Here is a tiny trained network, its code and every weight. The questions are about switching its units off for an input and a class, where a switched-off unit gives its printed mean instead of its output.

import numpy as np


def w(rows, s, z=0):
    codes = np.array(rows[::2]) - 128.0
    scale = np.full(codes.shape[1], s)
    scale[-1] = z or s
    return codes * scale


def norm(h):
    return h / np.sqrt((h * h).mean(-1, keepdims=True) + 1e-5)


def f(y):
    return np.maximum(y, 0)


def log_softmax(a):
    a = a - a.max(-1, keepdims=True)
    return a - np.log(np.exp(a).sum(-1, keepdims=True))


def net(x, mask):
    res = np.array(x, float).reshape(1, 6) / 4 @ E
    u = 0
    for l in range(3):
        y = f(norm(res) @ A[l][:, :-1].T + A[l][:, -1])
        res = res + np.where(mask[u : u + 4], y, B[l][:, -1]) @ B[l][:, :-1]
        u += 4
    return log_softmax(norm(res)[-1] @ U[:, :-1].T + U[:, -1])


A, B = {}, {}
E = w([
[188,138,114,190,105,127,221,126,66,85],'x0',
[160,148,38,184,2,210,71,101,218,120],'x1',
[123,81,34,22,104,155,166,79,75,178],'x2',
[148,127,136,117,126,129,125,128,138,120],'x3',
[171,87,67,156,98,21,167,214,180,218],'x4',
[146,224,117,105,116,117,63,181,79,156],'x5',
],0.0077)
A[0] = w([
[151,138,41,49,130,122,166,103,77,133,8],'0.n0',
[192,134,85,172,111,139,205,126,47,92,4],'0.n1',
[175,247,101,83,119,142,82,165,73,170,36],'0.n2',
[177,136,110,200,129,149,147,135,78,98,38],'0.n3',
],0.013,0.0044)
B[0] = w([
[98,97,234,226,68,199,112,163,74,208,248],'0.n0',
[55,187,165,43,109,76,200,74,201,143,253],'0.n1',
[102,73,74,127,116,3,60,135,73,16,253],'0.n2',
[83,195,197,81,98,94,195,112,192,141,208],'0.n3',
],0.0074,0.0066)
A[1] = w([
[89,101,115,28,171,151,7,129,211,181,9],'1.n0',
[161,184,132,65,140,235,110,65,55,59,11],'1.n1',
[148,6,132,132,159,173,203,62,201,111,33],'1.n2',
[182,182,20,131,66,206,120,113,153,119,3],'1.n3',
],0.015,0.0037)
B[1] = w([
[113,168,171,102,90,99,250,102,138,135,224],'1.n0',
[63,126,71,178,196,152,134,146,144,161,197],'1.n1',
[134,144,102,104,94,68,55,176,63,82,254],'1.n2',
[191,110,89,146,104,160,106,56,187,120,201],'1.n3',
],0.013,0.0089)
A[2] = w([
[184,98,163,65,252,115,165,156,61,148,5],'2.n0',
[158,60,80,80,125,191,152,105,74,198,84],'2.n1',
[177,163,211,202,165,132,116,169,168,100,84],'2.n2',
[211,85,69,102,139,93,176,190,159,200,77],'2.n3',
],0.021,0.0022)
B[2] = w([
[207,138,58,159,26,175,97,70,221,61,255],'2.n0',
[147,98,218,151,123,135,92,187,141,203,200],'2.n1',
[126,65,175,90,107,163,126,152,65,222,232],'2.n2',
[42,154,100,147,251,163,115,83,114,92,219],'2.n3',
],0.012,0.0073)
U = w([
[120,118,132,143,126,107,122,122,137,144,254],'0',
[114,169,161,93,118,89,218,112,163,137,106],'1',
[216,126,82,176,97,175,105,99,201,117,91],'2',
[136,121,86,105,133,67,78,168,60,80,96],'3',
[135,83,168,141,122,184,115,177,91,222,95],'4',
[80,139,98,174,254,156,139,122,137,133,87],'5',
],0.0087,0.0075)

Each question gives the input, the list of numbers given to net, and the class t.
The units are the neurons (one row each of A and B). Each row of codes is followed by its name. A weight is (code - 128) times the scale printed after its matrix; where a second scale follows, it is the last column's (A, B and U).
mask holds one flag per neuron, layer by layer. A switched-off neuron (its flag False) gives its mean, the last column of its row in B, instead of its output. The means were averaged over made-up inputs and are rounded, as every weight is.
A unit's drop is (log p(t) with every unit on - log p(t) with that unit switched off) / (log p(t) with every unit on - log p(t) with every unit switched off).
The circuit of an input: a set's keep is (log p(t) with only the set's units on - log p(t) with every unit switched off) / (log p(t) with every unit on - log p(t) with every unit switched off). Starting from all 12 units, units are removed one at a time, each time the one whose removal leaves the highest keep (on an exact tie, the one counted first), for as long as the keep stays at least 0.8.
circuit, biggest first: the units of the circuit, biggest drop first
unit that matters most: the unit with the biggest drop
k most important neurons: the k neurons with the biggest drops, biggest first
k most important neurons of layer l: the k neurons of layer l with the biggest drops, biggest first
input [7,2,2,-4,6,6], class 1: unit that matters most => 0.n1
input [-2,7,-4,1,8,7], class 5: 2 most important neurons => [2.n3 1.n2]
input [2,-2,-6,-7,-1,-8], class 3: circuit, biggest first => [1.n2 0.n0]
input [3,3,-4,-4,7,5], class 5: 2 most important neurons => [2.n3 1.n2]
input [4,4,5,-3,4,2], class 4: 3 most important neurons => [0.n0 1.n0 1.n2]
input [1,4,5,4,-4,-6], class 3: 2 most important neurons => [1.n2 2.n0]
input [7,7,8,3,-3,-6], class 4: 4 most important neurons => [0.n0 2.n1 2.n0 0.n2]
input [-1,-6,-8,6,6,7], class 4: 2 most important neurons => [2.n2 1.n2]
input [5,0,-5,3,2,-6], class 3: 2 most important neurons => [1.n2 1.n0]
input [5,4,1,-1,-2,-6], class 3: 3 most important neurons => [1.n2 1.n0 0.n0]
input [-8,5,-6,-3,5,-8], class 1: 2 most important neurons => [1.n0 0.n0]
input [-6,-3,8,1,-1,-6], class 4: 3 most important neurons => [0.n0 2.n1 0.n1]
input [-5,-6,-1,-3,6,1], class 2: 2 most important neurons => [2.n0 0.n1]
input [8,2,5,-5,4,-2], class 1: unit that matters most => 0.n1
input [6,-8,6,-4,-2,2], class 2: 2 most important neurons of layer 2 => [2.n0 2.n2]
input [-5,-5,8,-4,-1,4], class 4: 4 most important neurons => [0.n0 2.n1 1.n2 0.n1]
input [7,-8,-8,-4,-6,8], class 2: 2 most important neurons of layer 1 => [1.n2 1.n0]
input [4,2,-4,-3,3,1], class 1: 2 most important neurons of layer 0 => [0.n1 0.n3]
input [-2,-3,-3,-3,-7,4], class 5: 2 most important neurons of layer 1 => [1.n1 1.n2]
input [0,3,4,-2,-5,7], class 3: circuit, biggest first => [0.n2]
input [6,0,-2,-5,4,-6], class 1: 3 most important neurons of layer 0 => [0.n1 0.n3 0.n2]
input [5,-3,7,-1,7,-7], class 3: 2 most important neurons of layer 1 => [1.n2 1.n3]
input [-6,0,6,4,8,-7], class 5: 3 most important neurons of layer 2 => [2.n3 2.n0 2.n2]
